Below is a small trained network, with its code and all its weights. Each question gives an input and a target symbol and asks what happens when units are switched off, that is, made to give their printed mean instead of their output.

import numpy as np


def w(rows, s, z=0):
    codes = np.array(rows[::2]) - 128.0
    scale = np.full(codes.shape[1], s)
    scale[-1] = z or s
    return codes * scale


def softmax(a):
    e = np.exp(a - a.max(-1, keepdims=True))
    return e / e.sum(-1, keepdims=True)


def log_softmax(a):
    a = a - a.max(-1, keepdims=True)
    return a - np.log(np.exp(a).sum(-1, keepdims=True))


def net(x, mask):
    ids = ['εζηπστψ'.index(c) for c in x.split()]
    T = len(ids)
    res = E[ids] + P[:T]
    u = 0
    for l in range(2):
        r = res
        for j in range(3):
            rows = slice(3 * j, 3 * j + 3)
            q, k, v = (r @ M[l][rows].T for M in (Q, K, V))
            z = softmax(np.where(np.tri(T) > 0, q @ k.T / 3**0.5, -1e9)) @ v
            o = O[l][rows]
            res = res + np.where(mask[u + j], z, o[:, -1]) @ o[:, :-1]
        u += 3
    return log_softmax(res[-1] @ U[:, :-1].T + U[:, -1])


Q, K, V, O = {}, {}, {}, {}
E = w([
[184,177,200,185,140,143],'ε',
[222,71,137,72,134,216],'ζ',
[141,153,158,181,71,6],'η',
[138,195,35,165,167,173],'π',
[103,24,175,188,159,125],'σ',
[131,205,165,85,110,220],'τ',
[158,141,152,178,92,161],'ψ',
],0.018)
P = w([
[254,162,50,185,59,240],'0',
[148,168,96,96,140,122],'1',
[141,157,115,106,139,113],'2',
[130,144,112,120,134,118],'3',
[133,144,129,125,136,110],'4',
[128,141,136,135,131,119],'5',
[129,137,134,131,130,118],'6',
[132,138,139,149,124,121],'7',
[136,145,153,143,123,106],'8',
],0.008)
Q[0] = w([
[93,166,99,179,110,99],'L0H1',
[52,85,79,97,125,82],'L0H1',
[197,48,188,119,61,105],'L0H1',
[68,75,79,62,183,137],'L0H2',
[148,54,91,101,160,165],'L0H2',
[188,129,149,91,69,252],'L0H2',
[112,135,129,159,107,120],'L0H3',
[81,91,56,33,107,106],'L0H3',
[127,87,124,124,120,146],'L0H3',
],0.012)
K[0] = w([
[85,216,107,199,172,75],'L0H1',
[97,62,147,99,226,74],'L0H1',
[246,37,149,136,51,117],'L0H1',
[66,9,138,30,170,84],'L0H2',
[162,24,111,50,163,138],'L0H2',
[185,180,146,10,168,254],'L0H2',
[131,119,153,119,181,140],'L0H3',
[100,184,225,61,83,110],'L0H3',
[116,128,114,215,102,144],'L0H3',
],0.0097)
V[0] = w([
[131,127,126,111,60,131],'L0H1',
[92,2,122,122,37,146],'L0H1',
[41,119,75,92,97,214],'L0H1',
[69,97,94,231,107,77],'L0H2',
[79,146,66,44,209,236],'L0H2',
[126,209,133,216,5,185],'L0H2',
[136,150,116,194,27,191],'L0H3',
[158,60,70,209,71,146],'L0H3',
[31,123,115,109,53,129],'L0H3',
],0.0065)
O[0] = w([
[202,178,136,91,101,97,144],'L0H1',
[254,114,226,108,113,80,66],'L0H1',
[111,125,175,122,18,73,133],'L0H1',
[95,17,99,129,106,51,23],'L0H2',
[138,101,231,122,184,106,159],'L0H2',
[67,49,132,170,98,252,253],'L0H2',
[118,73,107,158,77,74,249],'L0H3',
[61,10,157,80,129,137,213],'L0H3',
[140,140,91,122,141,123,21],'L0H3',
],0.0068,0.0061)
Q[1] = w([
[133,97,140,148,189,248],'L1H1',
[114,173,136,151,53,123],'L1H1',
[123,146,222,181,78,170],'L1H1',
[119,72,182,173,152,31],'L1H2',
[129,251,32,65,92,116],'L1H2',
[196,128,88,86,151,144],'L1H2',
[75,191,170,84,100,167],'L1H3',
[172,134,165,51,111,140],'L1H3',
[147,128,33,53,153,120],'L1H3',
],0.011)
K[1] = w([
[207,146,94,126,176,218],'L1H1',
[94,172,72,87,47,128],'L1H1',
[119,114,139,162,64,202],'L1H1',
[168,56,95,123,59,113],'L1H2',
[73,244,59,135,146,63],'L1H2',
[167,177,131,112,209,118],'L1H2',
[158,212,149,70,85,227],'L1H3',
[199,166,203,29,135,119],'L1H3',
[68,182,149,65,227,61],'L1H3',
],0.011)
V[1] = w([
[138,157,126,141,48,84],'L1H1',
[132,76,72,65,47,142],'L1H1',
[105,96,175,142,109,113],'L1H1',
[141,87,97,164,55,88],'L1H2',
[185,94,151,105,82,111],'L1H2',
[100,254,116,150,93,140],'L1H2',
[81,139,140,166,209,152],'L1H3',
[120,73,117,191,168,128],'L1H3',
[247,202,166,66,128,203],'L1H3',
],0.0092)
O[1] = w([
[148,192,163,139,63,169,79],'L1H1',
[182,153,173,197,100,69,239],'L1H1',
[77,202,155,186,69,84,139],'L1H1',
[90,203,160,147,143,101,113],'L1H2',
[86,169,86,106,146,35,154],'L1H2',
[112,74,132,204,43,177,105],'L1H2',
[89,138,138,199,227,137,113],'L1H3',
[155,182,156,255,198,86,170],'L1H3',
[85,101,53,121,74,119,254],'L1H3',
],0.0079,0.007)
U = w([
[68,133,201,95,91,149,123],'ε',
[93,207,134,91,143,146,131],'ζ',
[159,183,134,144,92,114,100],'η',
[50,138,79,148,119,74,41],'π',
[254,133,146,87,132,154,253],'σ',
[147,136,64,175,156,134,73],'τ',
[107,46,204,130,136,76,123],'ψ',
],0.0097,0.0038)

Each question gives the input, a string of symbols that net reads in full, and the target symbol t.
The units are the heads (3 rows each of Q, K, V and O). Each row of codes is followed by its name. A weight is (code - 128) times the scale printed after its matrix; where a second scale follows, it is the last column's (O and U).
mask holds one flag per head, layer by layer. A switched-off head (its flag False) gives its mean, the last column of its rows in O, instead of its output. The means were averaged over made-up inputs and are rounded, as every weight is.
A unit's drop is (log p(t) with every unit on - log p(t) with that unit switched off) / (log p(t) with every unit on - log p(t) with every unit switched off).
The circuit of an input: a set's keep is (log p(t) with only the set's units on - log p(t) with every unit switched off) / (log p(t) with every unit on - log p(t) with every unit switched off). Starting from all 6 units, units are removed one at a time, each time the one whose removal leaves the highest keep (on an exact tie, the one counted first), for as long as the keep stays at least 0.8.
circuit, biggest first: the units of the circuit, biggest drop first
unit that matters most: the unit with the biggest drop
which heads matter: for each layer, one digit per head in row order, 1 if its drop is at least 0.15 and else 0, layers parted by /
drop when u is switched off: that unit's drop, to one decimal
input ε ζ τ σ π ε, target τ: circuit, biggest first => (L0H1, L0H2, L1H3)
input σ τ ψ ψ ψ, target ζ: which heads matter => 010 / 010
input ζ π ψ ψ π η ε, target π: circuit, biggest first => (L1H3, L1H2, L0H1)
input ε π ζ ψ, target τ: circuit, biggest first => (L0H1, L1H3, L0H2)
input σ ε ε ψ ψ, target ζ: circuit, biggest first => (L1H2, L0H3, L0H1)
input η ψ τ ζ ζ ζ η π ε, target σ: circuit, biggest first => (L0H2, L1H3)
input σ σ ε, target ζ: which heads matter => 001 / 010
input σ τ η ζ τ ε, target ζ: circuit, biggest first => (L1H2, L0H2, L0H1)
input τ τ ψ π π η ζ ε, target ε: unit that matters most => L0H2
input ζ σ π η σ τ η, target η: circuit, biggest first => (L0H2, L1H3, L1H1)
input π ε ψ, target ψ: which heads matter => 011 / 001
input ψ η ε, target η: which heads matter => 011 / 111
input η τ σ ζ ψ, target σ: which heads matter => 010 / 001
input τ ζ ψ, target ε: circuit, biggest first => (L0H2, L0H1, L1H3)
input ψ η ε η π ε π ψ, target η: unit that matters most => L1H1
input π ε ζ ζ π ζ ε, target ψ: drop when L1H1 is switched off => 0.1
input ψ π π τ ζ ψ, target η: drop when L1H3 is switched off => 0.2
input ε ε ζ ε, target τ: drop when L0H1 is switched off => 0.7
input η ζ ψ τ ψ, target σ: drop when L1H1 is switched off => 0.0
